Below are the code and all the weights of a small trained network. Each question names an input and a target symbol and asks about switching units off, where a switched-off unit gives its printed mean instead of its output.

import numpy as np


def w(rows, s, z=0):
    codes = np.array(rows[::2]) - 128.0
    scale = np.full(codes.shape[1], s)
    scale[-1] = z or s
    return codes * scale


def f(y):
    return np.maximum(y, 0)


def softmax(a):
    e = np.exp(a - a.max(-1, keepdims=True))
    return e / e.sum(-1, keepdims=True)


def log_softmax(a):
    a = a - a.max(-1, keepdims=True)
    return a - np.log(np.exp(a).sum(-1, keepdims=True))


def net(x, mask):
    ids = ['αβγεζηθλμξπσφψω'.index(c) for c in x.split()]
    T = len(ids)
    res = E[ids] + P[:T]
    u = 0
    for l in range(2):
        r = res
        for j in range(2):
            rows = slice(4 * j, 4 * j + 4)
            q, k, v = (r @ M[l][rows].T for M in (Q, K, V))
            z = softmax(np.where(np.tri(T) > 0, q @ k.T / 4**0.5, -1e9)) @ v
            o = O[l][rows]
            res = res + np.where(mask[u + j], z, o[:, -1]) @ o[:, :-1]
        u += 2
        y = f(res @ A[l][:, :-1].T + A[l][:, -1])
        res = res + np.where(mask[u : u + 8], y, B[l][:, -1]) @ B[l][:, :-1]
        u += 8
    return log_softmax(res[-1] @ U[:, :-1].T + U[:, -1])


Q, K, V, O, A, B = {}, {}, {}, {}, {}, {}
E = w([
[133,123,114,127,186,93],'α',
[152,165,125,71,161,85],'β',
[165,89,86,155,169,113],'γ',
[75,143,151,191,181,111],'ε',
[89,165,146,109,193,84],'ζ',
[249,188,168,162,104,228],'η',
[166,74,110,138,113,150],'θ',
[69,137,153,60,119,95],'λ',
[153,113,103,51,127,102],'μ',
[108,78,126,191,114,138],'ξ',
[78,97,137,129,126,102],'π',
[128,72,89,98,120,97],'σ',
[188,129,92,107,152,115],'φ',
[122,74,137,90,83,138],'ψ',
[60,104,167,130,75,144],'ω',
],0.011)
P = w([
[120,39,25,118,169,83],'0',
[2,197,231,106,116,133],'1',
[22,184,209,124,106,154],'2',
[52,181,201,133,131,131],'3',
[68,160,208,154,136,118],'4',
[98,119,195,174,126,110],'5',
[135,141,187,193,140,77],'6',
[136,133,186,178,121,53],'7',
[187,122,180,204,170,45],'8',
[189,129,181,206,142,38],'9',
[227,129,175,226,163,16],'10',
[238,110,162,232,156,3],'11',
],0.0041)
Q[0] = w([
[107,52,182,142,134,2],'0.h0',
[169,38,210,103,144,15],'0.h0',
[171,197,56,119,130,240],'0.h0',
[78,58,219,144,124,8],'0.h0',
[253,103,124,237,123,105],'0.h1',
[60,139,93,153,125,161],'0.h1',
[13,177,107,90,69,165],'0.h1',
[205,157,164,141,56,164],'0.h1',
],0.006)
K[0] = w([
[197,216,187,111,89,235],'0.h0',
[174,253,157,166,99,229],'0.h0',
[43,8,78,149,164,28],'0.h0',
[227,240,144,120,90,221],'0.h0',
[220,239,254,86,90,253],'0.h1',
[42,134,138,57,152,66],'0.h1',
[17,30,92,114,126,22],'0.h1',
[153,124,203,160,60,164],'0.h1',
],0.0059)
V[0] = w([
[16,145,162,141,178,89],'0.h0',
[164,107,57,123,200,51],'0.h0',
[160,170,159,254,139,185],'0.h0',
[221,158,103,191,197,116],'0.h0',
[136,219,167,126,187,152],'0.h1',
[125,78,161,160,52,194],'0.h1',
[232,146,129,126,70,185],'0.h1',
[141,60,84,203,134,114],'0.h1',
],0.0079)
O[0] = w([
[161,72,120,253,79,66,228],'0.h0',
[184,41,69,101,150,145,121],'0.h0',
[132,177,164,179,132,238,90],'0.h0',
[201,102,120,101,134,243,65],'0.h0',
[211,154,219,153,30,159,89],'0.h1',
[27,212,139,135,187,139,113],'0.h1',
[96,199,157,54,122,203,4],'0.h1',
[93,76,32,148,233,187,150],'0.h1',
],0.007,0.0036)
A[0] = w([
[31,69,74,180,95,8,225],'0.n0',
[153,77,51,144,147,83,190],'0.n1',
[3,94,117,92,161,142,202],'0.n2',
[129,91,87,26,218,182,161],'0.n3',
[88,185,193,90,71,112,76],'0.n4',
[106,163,149,57,89,204,87],'0.n5',
[144,98,149,92,66,137,253],'0.n6',
[203,118,118,142,135,82,174],'0.n7',
],0.0062,0.0034)
B[0] = w([
[126,116,141,167,214,7,250],'0.n0',
[154,45,127,125,209,109,187],'0.n1',
[40,205,105,132,235,108,157],'0.n2',
[102,135,38,39,164,192,136],'0.n3',
[214,44,28,189,185,141,133],'0.n4',
[240,74,138,204,190,20,133],'0.n5',
[254,206,179,127,178,66,146],'0.n6',
[205,84,159,141,76,129,161],'0.n7',
],0.0047,0.015)
Q[1] = w([
[124,199,240,59,101,172],'1.h0',
[102,239,162,64,59,252],'1.h0',
[163,24,79,98,141,41],'1.h0',
[95,250,207,8,73,185],'1.h0',
[237,43,86,175,200,88],'1.h1',
[89,195,148,61,34,176],'1.h1',
[88,206,117,71,51,194],'1.h1',
[69,188,39,74,140,123],'1.h1',
],0.0048)
K[1] = w([
[90,166,202,124,78,136],'1.h0',
[149,210,239,135,58,142],'1.h0',
[117,56,68,145,180,69],'1.h0',
[112,199,254,154,31,130],'1.h0',
[126,78,60,107,216,109],'1.h1',
[153,172,214,135,59,93],'1.h1',
[147,164,182,120,58,102],'1.h1',
[202,165,144,106,82,195],'1.h1',
],0.0068)
V[1] = w([
[216,79,111,17,123,73],'1.h0',
[106,185,120,2,102,152],'1.h0',
[170,99,70,52,121,233],'1.h0',
[195,106,175,177,77,149],'1.h0',
[167,67,65,127,160,147],'1.h1',
[54,138,73,42,169,112],'1.h1',
[131,78,66,163,157,186],'1.h1',
[13,173,132,163,148,198],'1.h1',
],0.0078)
O[1] = w([
[20,82,169,101,113,167,228],'1.h0',
[132,184,203,27,172,114,16],'1.h0',
[69,184,102,2,41,105,76],'1.h0',
[165,55,139,125,41,106,41],'1.h0',
[68,161,85,118,100,171,248],'1.h1',
[100,221,136,94,249,154,221],'1.h1',
[91,202,25,102,77,149,196],'1.h1',
[225,211,85,110,156,43,41],'1.h1',
],0.0068,0.018)
A[1] = w([
[113,212,121,12,81,100,7],'1.n0',
[79,27,173,94,108,157,29],'1.n1',
[86,160,124,143,106,113,2],'1.n2',
[88,20,108,143,2,146,162],'1.n3',
[96,200,144,48,92,123,85],'1.n4',
[89,160,157,164,112,155,134],'1.n5',
[108,115,26,151,103,142,21],'1.n6',
[85,150,184,64,179,174,219],'1.n7',
],0.0068,0.0011)
B[1] = w([
[220,8,104,134,132,52,200],'1.n0',
[101,136,247,116,111,62,224],'1.n1',
[154,75,62,69,103,190,187],'1.n2',
[140,227,150,94,116,3,254],'1.n3',
[219,37,112,110,132,109,199],'1.n4',
[134,77,88,102,144,176,213],'1.n5',
[83,157,71,146,71,118,248],'1.n6',
[167,112,175,73,176,138,224],'1.n7',
],0.0055,0.013)
U = w([
[172,154,57,158,79,56,90],'α',
[120,90,200,97,156,182,92],'β',
[138,104,74,101,93,157,80],'γ',
[172,141,91,95,155,64,104],'ε',
[121,86,80,181,121,195,134],'ζ',
[163,48,154,103,103,142,214],'η',
[120,180,126,94,134,220,185],'θ',
[154,152,140,124,123,132,191],'λ',
[121,239,181,112,188,122,77],'μ',
[123,134,193,106,137,100,115],'ξ',
[144,114,161,139,115,64,96],'π',
[80,200,102,97,81,119,117],'σ',
[202,165,171,167,155,93,255],'φ',
[140,66,188,142,153,116,24],'ψ',
[145,254,58,133,118,122,88],'ω',
],0.0054,0.005)

Each question gives the input, a string of symbols that net reads in full, and the target symbol t.
The units are the heads (4 rows each of Q, K, V and O) and the neurons (one row each of A and B). Each row of codes is followed by its name. A weight is (code - 128) times the scale printed after its matrix; where a second scale follows, it is the last column's (O, A, B and U).
mask holds one flag per unit, layer by layer, with each layer's heads first. A switched-off unit (its flag False) gives its mean, the last column of its rows in O or B, instead of its output. The means were averaged over made-up inputs and are rounded, as every weight is.
A unit's drop is (log p(t) with every unit on - log p(t) with that unit switched off) / (log p(t) with every unit on - log p(t) with every unit switched off).
The circuit of an input: a set's keep is (log p(t) with only the set's units on - log p(t) with every unit switched off) / (log p(t) with every unit on - log p(t) with every unit switched off). Starting from the 12 units with the biggest drops (on a tie, the unit counted first), units are removed one at a time, each time the one whose removal leaves the highest keep (on an exact tie, the one counted first), for as long as the keep stays at least 0.8.
units of the circuit, in order: the units of the circuit, biggest drop first
most important unit: the unit with the biggest drop
k most important neurons: the k neurons with the biggest drops, biggest first
k most important neurons of layer l: the k neurons of layer l with the biggest drops, biggest first
which heads matter: for each layer, one digit per head in row order, 1 if its drop is at least 0.15 and else 0, layers parted by /
drop when u is switched off: that unit's drop, to one decimal
input λ π ψ ε θ σ π ω ψ π, target ψ: units of the circuit, in order	(1.h1, 0.h0, 1.h0, 0.n0)
input ω μ π π η π π ω, target φ: units of the circuit, in order	(1.h1, 1.h0, 0.h1)
input α ω π α ω ζ, target σ: which heads matter	11 / 11
input ω γ ψ, target φ: most important unit	1.h1
input ω π α ψ π ε, target φ: units of the circuit, in order	(1.h1, 1.h0, 0.h1, 0.h0)
input π θ π, target ζ: which heads matter	11 / 10
input π ω ε π π α θ ξ π μ, target ζ: which heads matter	11 / 10
input φ π α ε π γ θ ψ π σ, target η: 3 most important neurons	(1.n0, 0.n3, 1.n4)
input α ψ γ α ψ π θ, target σ: which heads matter	11 / 11
input ψ ψ θ α π ω ψ π ω π, target μ: 2 most important neurons	(0.n2, 0.n3)
input γ π α π π, target γ: 3 most important neurons	(0.n3, 1.n0, 1.n4)
input ζ π θ π α θ θ θ σ ξ, target π: 2 most important neurons of layer 1	(1.n3, 1.n1)
input θ θ π ω α, target ε: 2 most important neurons	(1.n0, 0.n3)
input π θ ζ, target ζ: most important unit	1.h0
input μ μ ξ π ψ α, target β: which heads matter	10 / 11
input ζ π α π π γ, target π: 2 most important neurons	(1.n3, 1.n1)
input β σ μ, target ξ: 2 most important neurons	(1.n3, 1.n1)
input θ λ π θ, target ε: 3 most important neurons	(1.n0, 0.n3, 1.n4)
input γ π ω γ ω φ σ ε, target γ: 2 most important neurons	(0.n3, 1.n0)
input θ π α ω, target ε: most important neuron of layer 0	(0.n3)
input π θ π ζ θ, target ζ: 2 most important neurons of layer 0	(0.n0, 0.n2)
input π π ψ α ω π π β σ, target ζ: 2 most important neurons of layer 1	(1.n3, 1.n1)
input ξ α θ, target ω: which heads matter	01 / 11
input β π ψ θ, target ξ: 2 most important neurons	(1.n3, 1.n1)
input σ π ψ, target θ: drop when 0.h1 is switched off	0.7
input π ζ λ α ψ θ ψ β θ π γ, target ζ: drop when 1.n5 is switched off	0.0
input α π θ φ α, target σ: drop when 0.h1 is switched off	0.3
input λ γ α π ψ π α, target ψ: drop when 1.h0 is switched off	0.3
